Here is a tiny trained network, its code and every weight. The questions are about switching its units off for an input and a class, where a switched-off unit gives its printed mean instead of its output.

import numpy as np


def w(rows, s, z=0):
    codes = np.array(rows[::2]) - 128.0
    scale = np.full(codes.shape[1], s)
    scale[-1] = z or s
    return codes * scale


def f(y):
    return y / 2 * (1 + np.tanh(0.7978845608 * (y + 0.044715 * y**3)))


def log_softmax(a):
    a = a - a.max(-1, keepdims=True)
    return a - np.log(np.exp(a).sum(-1, keepdims=True))


def net(x, mask):
    res = np.array(x, float).reshape(1, 5) / 4 @ E
    y = f(res @ A[0][:, :-1].T + A[0][:, -1])
    res = res + np.where(mask, y, B[0][:, -1]) @ B[0][:, :-1]
    return log_softmax(res[-1] @ U[:, :-1].T + U[:, -1])


A, B = {}, {}
E = w([
[143,132,91,65,247],'x0',
[120,112,196,49,96],'x1',
[48,133,69,121,69],'x2',
[81,254,125,169,153],'x3',
[23,73,194,178,171],'x4',
],0.0057)
A[0] = w([
[130,117,141,149,136,100],'neuron 0',
[124,132,123,163,100,162],'neuron 1',
[126,139,108,129,190,252],'neuron 2',
[69,129,145,133,111,97],'neuron 3',
[194,132,184,146,99,187],'neuron 4',
[212,46,71,136,136,160],'neuron 5',
[122,231,51,160,173,166],'neuron 6',
[68,112,136,143,112,130],'neuron 7',
[6,90,137,166,102,148],'neuron 8',
[192,120,202,173,192,170],'neuron 9',
[109,125,140,103,137,176],'neuron 10',
[99,132,116,238,58,181],'neuron 11',
[177,217,96,167,107,178],'neuron 12',
[130,185,88,48,66,66],'neuron 13',
[196,87,87,84,93,206],'neuron 14',
[103,128,132,165,244,129],'neuron 15',
[105,132,120,153,113,136],'neuron 16',
[134,123,144,153,114,126],'neuron 17',
[118,134,130,127,126,114],'neuron 18',
[112,129,127,129,162,199],'neuron 19',
[89,111,116,134,132,197],'neuron 20',
[186,118,167,150,107,200],'neuron 21',
[102,113,171,67,149,230],'neuron 22',
],0.014,0.002)
B[0] = w([
[113,126,135,136,115,131],'neuron 0',
[122,137,92,136,115,155],'neuron 1',
[165,131,137,179,159,180],'neuron 2',
[151,87,109,119,105,170],'neuron 3',
[79,148,145,67,105,186],'neuron 4',
[110,45,60,117,194,229],'neuron 5',
[255,172,93,115,163,239],'neuron 6',
[148,91,127,123,84,177],'neuron 7',
[176,43,138,130,22,255],'neuron 8',
[69,104,224,114,118,214],'neuron 9',
[144,124,146,121,143,144],'neuron 10',
[86,153,45,176,68,243],'neuron 11',
[209,159,105,47,119,216],'neuron 12',
[88,225,144,171,165,200],'neuron 13',
[79,129,80,130,222,230],'neuron 14',
[137,135,183,229,162,210],'neuron 15',
[139,124,107,146,108,148],'neuron 16',
[113,134,117,124,107,139],'neuron 17',
[135,131,127,128,123,128],'neuron 18',
[149,121,148,150,136,151],'neuron 19',
[154,112,144,138,107,157],'neuron 20',
[84,124,134,78,113,178],'neuron 21',
[149,108,183,99,160,188],'neuron 22',
],0.034,0.0067)
U = w([
[60,223,130,153,186,168],'0',
[186,62,167,67,87,138],'1',
[255,206,85,91,155,208],'2',
[74,200,65,63,83,41],'3',
[52,135,214,56,116,254],'4',
[76,57,57,101,212,93],'5',
[120,101,67,196,28,10],'6',
[158,117,200,235,172,57],'7',
],0.0051,0.00079)

Each question gives the input, the list of numbers given to net, and the class t.
The units are the neurons (one row each of A and B). Each row of codes is followed by its name. A weight is (code - 128) times the scale printed after its matrix; where a second scale follows, it is the last column's (A, B and U).
mask holds one flag per neuron, in row order. A switched-off neuron (its flag False) gives its mean, the last column of its row in B, instead of its output. The means were averaged over made-up inputs and are rounded, as every weight is.
A unit's drop is (log p(t) with every unit on - log p(t) with that unit switched off) / (log p(t) with every unit on - log p(t) with every unit switched off).
The circuit of an input: a set's keep is (log p(t) with only the set's units on - log p(t) with every unit switched off) / (log p(t) with every unit on - log p(t) with every unit switched off). Starting from the 12 units with the biggest drops (on a tie, the unit counted first), units are removed one at a time, each time the one whose removal leaves the highest keep (on an exact tie, the one counted first), for as long as the keep stays at least 0.8.
circuit, biggest first: the units of the circuit, biggest drop first
most important unit: the unit with the biggest drop
top k neurons: the k neurons with the biggest drops, biggest first
drop of u: that unit's drop, to one decimal
input [4,-2,8,-5,-8], class 5: circuit, biggest first => (neuron 14)
input [0,7,1,5,1], class 1: circuit, biggest first => (neuron 11; neuron 14)
input [-1,8,-5,1,-7], class 0: top 3 neurons => (neuron 13; neuron 8; neuron 14)
input [-1,4,-5,3,-6], class 4: circuit, biggest first => (neuron 4; neuron 6)
input [-8,8,-6,8,2], class 4: top 3 neurons => (neuron 4; neuron 6; neuron 9)
input [3,8,-3,-3,3], class 4: top 2 neurons => (neuron 8; neuron 6)
input [-4,7,-2,1,-8], class 0: top 3 neurons => (neuron 13; neuron 8; neuron 14)
input [3,0,4,5,2], class 2: top 2 neurons => (neuron 6; neuron 9)
input [-5,0,2,-3,-4], class 3: circuit, biggest first => (neuron 15; neuron 2; neuron 4; neuron 13)
input [-3,-6,-4,5,2], class 2: top 2 neurons => (neuron 6; neuron 12)
input [-2,-1,-6,2,-1], class 4: top 2 neurons => (neuron 9; neuron 8)
input [-3,2,-6,-8,8], class 4: top 2 neurons => (neuron 9; neuron 6)
input [8,0,-3,-2,-3], class 5: top 2 neurons => (neuron 5; neuron 14)
input [3,3,-5,0,5], class 7: circuit, biggest first => (neuron 15)
input [6,1,6,0,4], class 7: top 2 neurons => (neuron 15; neuron 12)
input [0,-8,1,8,5], class 2: top 2 neurons => (neuron 6; neuron 12)
input [3,3,8,-4,-7], class 0: top 2 neurons => (neuron 13; neuron 8)
input [-6,6,-3,6,-3], class 3: drop of neuron 6 => 0.1
input [-3,8,3,-4,-7], class 0: drop of neuron 13 => 0.7
input [-4,5,-5,-4,-5], class 5: drop of neuron 14 => 0.6
input [5,0,8,0,-3], class 2: most important unit => neuron 6
